Below is a small trained network, with its code and all its weights. Each question gives an input and a target symbol and asks what happens when units are switched off, that is, made to give their printed mean instead of their output.

import numpy as np


def w(rows, s, z=0):
    codes = np.array(rows[::2]) - 128.0
    scale = np.full(codes.shape[1], s)
    scale[-1] = z or s
    return codes * scale


def f(y):
    return y / 2 * (1 + np.tanh(0.7978845608 * (y + 0.044715 * y**3)))


def softmax(a):
    e = np.exp(a - a.max(-1, keepdims=True))
    return e / e.sum(-1, keepdims=True)


def log_softmax(a):
    a = a - a.max(-1, keepdims=True)
    return a - np.log(np.exp(a).sum(-1, keepdims=True))


def net(x, mask):
    ids = ['αβγεζηθλμξπστφω'.index(c) for c in x.split()]
    T = len(ids)
    res = E[ids] + P[:T]
    u = 0
    for l in range(3):
        q, k, v = (res @ M[l].T for M in (Q, K, V))
        z = softmax(np.where(np.tri(T) > 0, q @ k.T / 3**0.5, -1e9)) @ v
        res = res + np.where(mask[u], z, O[l][:, -1]) @ O[l][:, :-1]
        u += 1
        y = f(res @ A[l][:, :-1].T + A[l][:, -1])
        res = res + np.where(mask[u : u + 4], y, B[l][:, -1]) @ B[l][:, :-1]
        u += 4
    return log_softmax(res[-1] @ U[:, :-1].T + U[:, -1])


Q, K, V, O, A, B = {}, {}, {}, {}, {}, {}
E = w([
[152,131,161],'α',
[160,78,119],'β',
[131,199,172],'γ',
[141,182,26],'ε',
[96,100,202],'ζ',
[138,101,150],'η',
[210,109,170],'θ',
[124,147,90],'λ',
[167,85,116],'μ',
[102,144,34],'ξ',
[37,65,4],'π',
[137,113,171],'σ',
[123,104,89],'τ',
[177,66,145],'φ',
[152,74,97],'ω',
],0.018)
P = w([
[175,16,1],'0',
[188,79,200],'1',
[61,35,128],'2',
[48,54,112],'3',
[84,72,77],'4',
[35,42,87],'5',
[24,40,70],'6',
[74,23,77],'7',
],0.0051)
Q[0] = w([
[2,157,232],'L0H0',
[175,66,98],'L0H0',
[92,237,72],'L0H0',
],0.0077)
K[0] = w([
[170,2,211],'L0H0',
[47,184,87],'L0H0',
[183,156,211],'L0H0',
],0.0095)
V[0] = w([
[77,125,136],'L0H0',
[52,127,2],'L0H0',
[173,221,80],'L0H0',
],0.0077)
O[0] = w([
[107,52,176,128],'L0H0',
[1,157,145,247],'L0H0',
[87,80,200,135],'L0H0',
],0.0077,0.012)
A[0] = w([
[2,141,150,3],'L0N0',
[123,161,116,166],'L0N1',
[214,110,159,98],'L0N2',
[135,168,191,96],'L0N3',
],0.0092,0.0054)
B[0] = w([
[224,160,254,254],'L0N0',
[83,89,108,147],'L0N1',
[155,101,233,125],'L0N2',
[178,152,96,116],'L0N3',
],0.0085,0.0091)
Q[1] = w([
[3,171,215],'L1H0',
[118,98,196],'L1H0',
[194,11,112],'L1H0',
],0.0047)
K[1] = w([
[127,244,160],'L1H0',
[125,223,48],'L1H0',
[228,94,2],'L1H0',
],0.0045)
V[1] = w([
[227,2,108],'L1H0',
[219,143,204],'L1H0',
[137,98,34],'L1H0',
],0.009)
O[1] = w([
[146,150,103,2],'L1H0',
[64,247,102,35],'L1H0',
[129,77,40,72],'L1H0',
],0.012,0.0044)
A[1] = w([
[193,77,158,135],'L1N0',
[1,110,76,161],'L1N1',
[130,87,100,5],'L1N2',
[83,137,247,208],'L1N3',
],0.0081,0.003)
B[1] = w([
[114,10,182,149],'L1N0',
[112,107,254,158],'L1N1',
[141,126,99,131],'L1N2',
[118,124,41,248],'L1N3',
],0.0083,0.014)
Q[2] = w([
[4,168,121],'L2H0',
[84,96,72],'L2H0',
[19,58,182],'L2H0',
],0.011)
K[2] = w([
[205,102,181],'L2H0',
[192,93,154],'L2H0',
[248,156,2],'L2H0',
],0.0088)
V[2] = w([
[40,162,205],'L2H0',
[142,142,143],'L2H0',
[149,17,246],'L2H0',
],0.013)
O[2] = w([
[75,75,251,63],'L2H0',
[123,56,114,102],'L2H0',
[195,18,161,252],'L2H0',
],0.013,0.014)
A[2] = w([
[255,141,122,254],'L2N0',
[203,104,192,72],'L2N1',
[188,189,90,101],'L2N2',
[101,30,194,29],'L2N3',
],0.0082,0.0051)
B[2] = w([
[14,70,134,240],'L2N0',
[139,170,138,212],'L2N1',
[85,92,130,169],'L2N2',
[184,254,111,252],'L2N3',
],0.0093,0.025)
U = w([
[90,162,205,89],'α',
[107,136,65,151],'β',
[120,208,110,113],'γ',
[253,155,121,172],'ε',
[146,21,171,197],'ζ',
[255,247,152,52],'η',
[208,229,30,76],'θ',
[61,117,133,245],'λ',
[158,182,72,86],'μ',
[71,101,145,3],'ξ',
[180,201,153,81],'π',
[98,121,94,107],'σ',
[45,61,119,26],'τ',
[102,121,101,170],'φ',
[100,126,74,173],'ω',
],0.007,0.0048)

Each question gives the input, a string of symbols that net reads in full, and the target symbol t.
The units are the heads (3 rows each of Q, K, V and O) and the neurons (one row each of A and B). Each row of codes is followed by its name. A weight is (code - 128) times the scale printed after its matrix; where a second scale follows, it is the last column's (O, A, B and U).
mask holds one flag per unit, layer by layer, with each layer's heads first. A switched-off unit (its flag False) gives its mean, the last column of its rows in O or B, instead of its output. The means were averaged over made-up inputs and are rounded, as every weight is.
A unit's drop is (log p(t) with every unit on - log p(t) with that unit switched off) / (log p(t) with every unit on - log p(t) with every unit switched off).
The circuit of an input: a set's keep is (log p(t) with only the set's units on - log p(t) with every unit switched off) / (log p(t) with every unit on - log p(t) with every unit switched off). Starting from the 12 units with the biggest drops (on a tie, the unit counted first), units are removed one at a time, each time the one whose removal leaves the highest keep (on an exact tie, the one counted first), for as long as the keep stays at least 0.8.
units of the circuit, in order: the units of the circuit, biggest drop first
most important unit: the unit with the biggest drop
k most important neurons: the k neurons with the biggest drops, biggest first
k most important neurons of layer l: the k neurons of layer l with the biggest drops, biggest first
input θ τ τ ε ε, target γ: units of the circuit, in order -> (L1H0, L2H0, L0H0)
input τ τ τ θ ε σ, target ζ: most important unit -> L2N0
input τ τ ξ, target ζ: units of the circuit, in order -> (L1H0, L0N0, L2H0, L1N3)
input π τ τ τ λ, target α: units of the circuit, in order -> (L0N0, L0H0, L2H0, L1H0)
input τ τ μ λ τ τ τ η, target ζ: 3 most important neurons -> (L2N0, L0N0, L1N2)
input ε π τ ε ζ λ φ, target η: 3 most important neurons of layer 2 -> (L2N0, L2N3, L2N2)
input φ μ λ τ ζ τ τ ε, target θ: units of the circuit, in order -> (L0H0, L2H0, L0N0)
input θ ε γ τ λ, target γ: 2 most important neurons of layer 1 -> (L1N1, L1N0)
input τ π φ ω, target ζ: units of the circuit, in order -> (L2H0, L1N3)
input π τ τ τ ε φ ζ μ, target α: units of the circuit, in order -> (L0N0, L0H0, L2H0)
input ω ε ξ ε β φ, target τ: 3 most important neurons -> (L0N0, L2N0, L2N3)
input ε φ τ τ, target η: 2 most important neurons of layer 2 -> (L2N3, L2N0)
input τ ε ω ε π θ, target ζ: 2 most important neurons -> (L2N0, L0N0)
input λ φ θ ω τ φ, target ε: 2 most important neurons -> (L2N3, L0N0)
input π ε φ, target α: 4 most important neurons -> (L0N0, L1N0, L1N3, L2N1)
input τ τ π τ μ, target ζ: most important unit -> L1H0
input μ τ λ τ, target β: 4 most important neurons -> (L0N0, L2N3, L2N2, L1N1)
input θ ε μ τ β π, target γ: 2 most important neurons -> (L0N2, L2N0)
input μ τ ε λ ε θ τ τ, target β: 3 most important neurons -> (L2N3, L0N0, L2N2)
input τ τ τ λ ε, target ζ: most important unit -> L1H0
input λ φ ζ τ τ ε, target ε: 2 most important neurons -> (L1N3, L0N0)
